Here is a tiny trained network, its code and every weight. The questions are about switching its units off for an input and a target symbol, where a switched-off unit gives its printed mean instead of its output.

import numpy as np


def w(rows, s, z=0):
    codes = np.array(rows[::2]) - 128.0
    scale = np.full(codes.shape[1], s)
    scale[-1] = z or s
    return codes * scale


def f(y):
    return np.maximum(y, 0)


def softmax(a):
    e = np.exp(a - a.max(-1, keepdims=True))
    return e / e.sum(-1, keepdims=True)


def log_softmax(a):
    a = a - a.max(-1, keepdims=True)
    return a - np.log(np.exp(a).sum(-1, keepdims=True))


def net(x, mask):
    ids = ['ΞΠΩαβγδζηθλμστψ'.index(c) for c in x.split()]
    T = len(ids)
    res = E[ids] + P[:T]
    r = res
    for j in range(3):
        rows = slice(3 * j, 3 * j + 3)
        q, k, v = (r @ M[0][rows].T for M in (Q, K, V))
        z = softmax(np.where(np.tri(T) > 0, q @ k.T / 3**0.5, -1e9)) @ v
        o = O[0][rows]
        res = res + np.where(mask[j], z, o[:, -1]) @ o[:, :-1]
    y = f(res @ A[0][:, :-1].T + A[0][:, -1])
    res = res + np.where(mask[3:11], y, B[0][:, -1]) @ B[0][:, :-1]
    return log_softmax(res[-1] @ U[:, :-1].T + U[:, -1])


Q, K, V, O, A, B = {}, {}, {}, {}, {}, {}
E = w([
[165,140,61,136],'Ξ',
[122,143,248,31],'Π',
[135,96,214,113],'Ω',
[160,137,157,130],'α',
[123,75,181,178],'β',
[195,101,140,135],'γ',
[140,134,114,195],'δ',
[95,249,110,206],'ζ',
[99,255,176,131],'η',
[174,133,178,86],'θ',
[102,179,249,86],'λ',
[80,231,98,149],'μ',
[173,194,118,153],'σ',
[126,170,164,181],'τ',
[119,189,205,132],'ψ',
],0.015)
P = w([
[9,97,137,165],'0',
[117,113,68,61],'1',
[163,123,209,137],'2',
[147,117,61,75],'3',
[176,141,194,161],'4',
[143,134,65,70],'5',
[180,146,198,153],'6',
[150,134,64,72],'7',
[181,160,208,151],'8',
[140,132,67,74],'9',
[179,160,210,140],'10',
[147,121,62,86],'11',
[184,172,226,143],'12',
[138,147,70,63],'13',
],0.013)
Q[0] = w([
[182,143,140,182],'H0',
[176,148,253,218],'H0',
[150,120,192,209],'H0',
[212,145,147,111],'H1',
[164,163,192,195],'H1',
[90,82,80,156],'H1',
[154,162,162,137],'H2',
[156,144,215,208],'H2',
[141,175,201,181],'H2',
],0.015)
K[0] = w([
[80,103,91,165],'H0',
[6,97,155,155],'H0',
[92,80,128,140],'H0',
[123,98,137,151],'H1',
[48,150,170,191],'H1',
[169,114,78,150],'H1',
[72,130,81,189],'H2',
[44,78,149,170],'H2',
[71,127,142,151],'H2',
],0.016)
V[0] = w([
[231,146,87,98],'H0',
[139,153,59,255],'H0',
[126,4,143,172],'H0',
[52,158,112,81],'H1',
[130,166,96,118],'H1',
[99,77,100,147],'H1',
[110,46,177,169],'H2',
[119,181,198,99],'H2',
[143,163,128,224],'H2',
],0.018)
O[0] = w([
[199,75,108,139,8],'H0',
[118,115,55,252,54],'H0',
[45,65,103,119,91],'H0',
[172,159,140,144,196],'H1',
[122,122,95,110,102],'H1',
[104,175,160,124,91],'H1',
[31,85,118,144,150],'H2',
[110,175,151,86,214],'H2',
[133,136,141,217,124],'H2',
],0.017,0.012)
A[0] = w([
[68,133,182,164,65],'N0',
[68,101,123,192,156],'N1',
[149,170,124,83,36],'N2',
[130,171,122,71,252],'N3',
[114,172,5,89,156],'N4',
[184,120,117,56,207],'N5',
[100,60,92,145,155],'N6',
[179,152,146,155,252],'N7',
],0.012,0.0037)
B[0] = w([
[223,183,39,145,219],'N0',
[115,68,158,74,195],'N1',
[179,59,106,104,225],'N2',
[112,61,169,194,253],'N3',
[185,117,252,139,140],'N4',
[86,196,64,173,248],'N5',
[179,148,164,107,145],'N6',
[25,96,158,85,190],'N7',
],0.011,0.037)
U = w([
[161,130,209,166,130],'Ξ',
[125,105,215,79,70],'Π',
[179,59,169,182,158],'Ω',
[98,134,162,107,189],'α',
[161,166,104,85,190],'β',
[50,56,123,170,254],'γ',
[121,38,71,184,46],'δ',
[82,164,162,123,145],'ζ',
[46,150,111,72,102],'η',
[255,151,195,81,77],'θ',
[159,72,129,83,212],'λ',
[255,186,131,88,35],'μ',
[43,92,134,192,125],'σ',
[124,114,54,85,40],'τ',
[162,149,71,120,142],'ψ',
],0.0098,0.0053)

Each question gives the input, a string of symbols that net reads in full, and the target symbol t.
The units are the heads (3 rows each of Q, K, V and O) and the neurons (one row each of A and B). Each row of codes is followed by its name. A weight is (code - 128) times the scale printed after its matrix; where a second scale follows, it is the last column's (O, A, B and U).
mask holds one flag per unit, heads first, then neurons. A switched-off unit (its flag False) gives its mean, the last column of its rows in O or B, instead of its output. The means were averaged over made-up inputs and are rounded, as every weight is.
A unit's drop is (log p(t) with every unit on - log p(t) with that unit switched off) / (log p(t) with every unit on - log p(t) with every unit switched off).
The circuit of an input: a set's keep is (log p(t) with only the set's units on - log p(t) with every unit switched off) / (log p(t) with every unit on - log p(t) with every unit switched off). Starting from all 11 units, units are removed one at a time, each time the one whose removal leaves the highest keep (on an exact tie, the one counted first), for as long as the keep stays at least 0.8.
circuit, biggest first: the units of the circuit, biggest drop first
unit that matters most: the unit with the biggest drop
k most important neurons: the k neurons with the biggest drops, biggest first
heads that matter: for each layer, one digit per head in row order, 1 if its drop is at least 0.15 and else 0, layers parted by /
input η Π λ, target Ξ: unit that matters most : N7
input σ δ ζ α β Π τ θ α θ β β ψ, target γ: heads that matter : 111
input μ μ Ω Π Π δ ζ β ψ Π λ Π Π, target ζ: circuit, biggest first : H0; N3; N2
input δ Ω Π α σ Ω ψ θ α, target δ: heads that matter : 101
input λ Ω Ξ μ Π Π Π Π Π Ω α, target θ: 2 most important neurons : N0; N7
input Ω λ β σ δ ζ γ β γ, target η: heads that matter : 101
input Π ζ Ω Π Π τ Π λ, target Π: circuit, biggest first : N0; H0
input μ ζ μ Π Ξ Π ζ Π ζ ζ δ λ λ, target ζ: circuit, biggest first : H0; N3; N2
input ζ Π ζ Ω Ξ λ Π ψ μ τ Π Ξ Π, target σ: heads that matter : 101
input Ξ Π Π Π Π Π Π, target Ω: 2 most important neurons : N5; N6
input δ Π μ Ω α γ α τ δ α Π Π ζ, target δ: circuit, biggest first : H0; N0
input σ ζ σ λ Π Π Π γ δ α σ, target γ: 4 most important neurons : N5; N7; N1; N0
input τ ψ Ω Ω γ λ γ μ τ, target ψ: 2 most important neurons : N0; N3
input Π Π Π Ω γ λ, target Π: most important neuron : N0
input σ ζ θ Π ζ Π Π Π θ λ β Π Ξ μ, target θ: 2 most important neurons : N4; N0
input μ α ζ β λ δ ζ η λ Π Π, target ζ: circuit, biggest first : N3; H0; N2
input γ η Ω Π Π η Π Π Ω ζ ζ Π Π, target λ: 3 most important neurons : N5; N3; N6
input Ξ Π τ Π δ μ γ Π ζ λ η δ δ, target Ω: 4 most important neurons : N6; N5; N7; N1
input μ Ξ ψ δ Ω Π Ω, target ζ: 2 most important neurons : N7; N3
input α Π η Π σ γ Ω μ, target θ: 3 most important neurons : N4; N3; N0
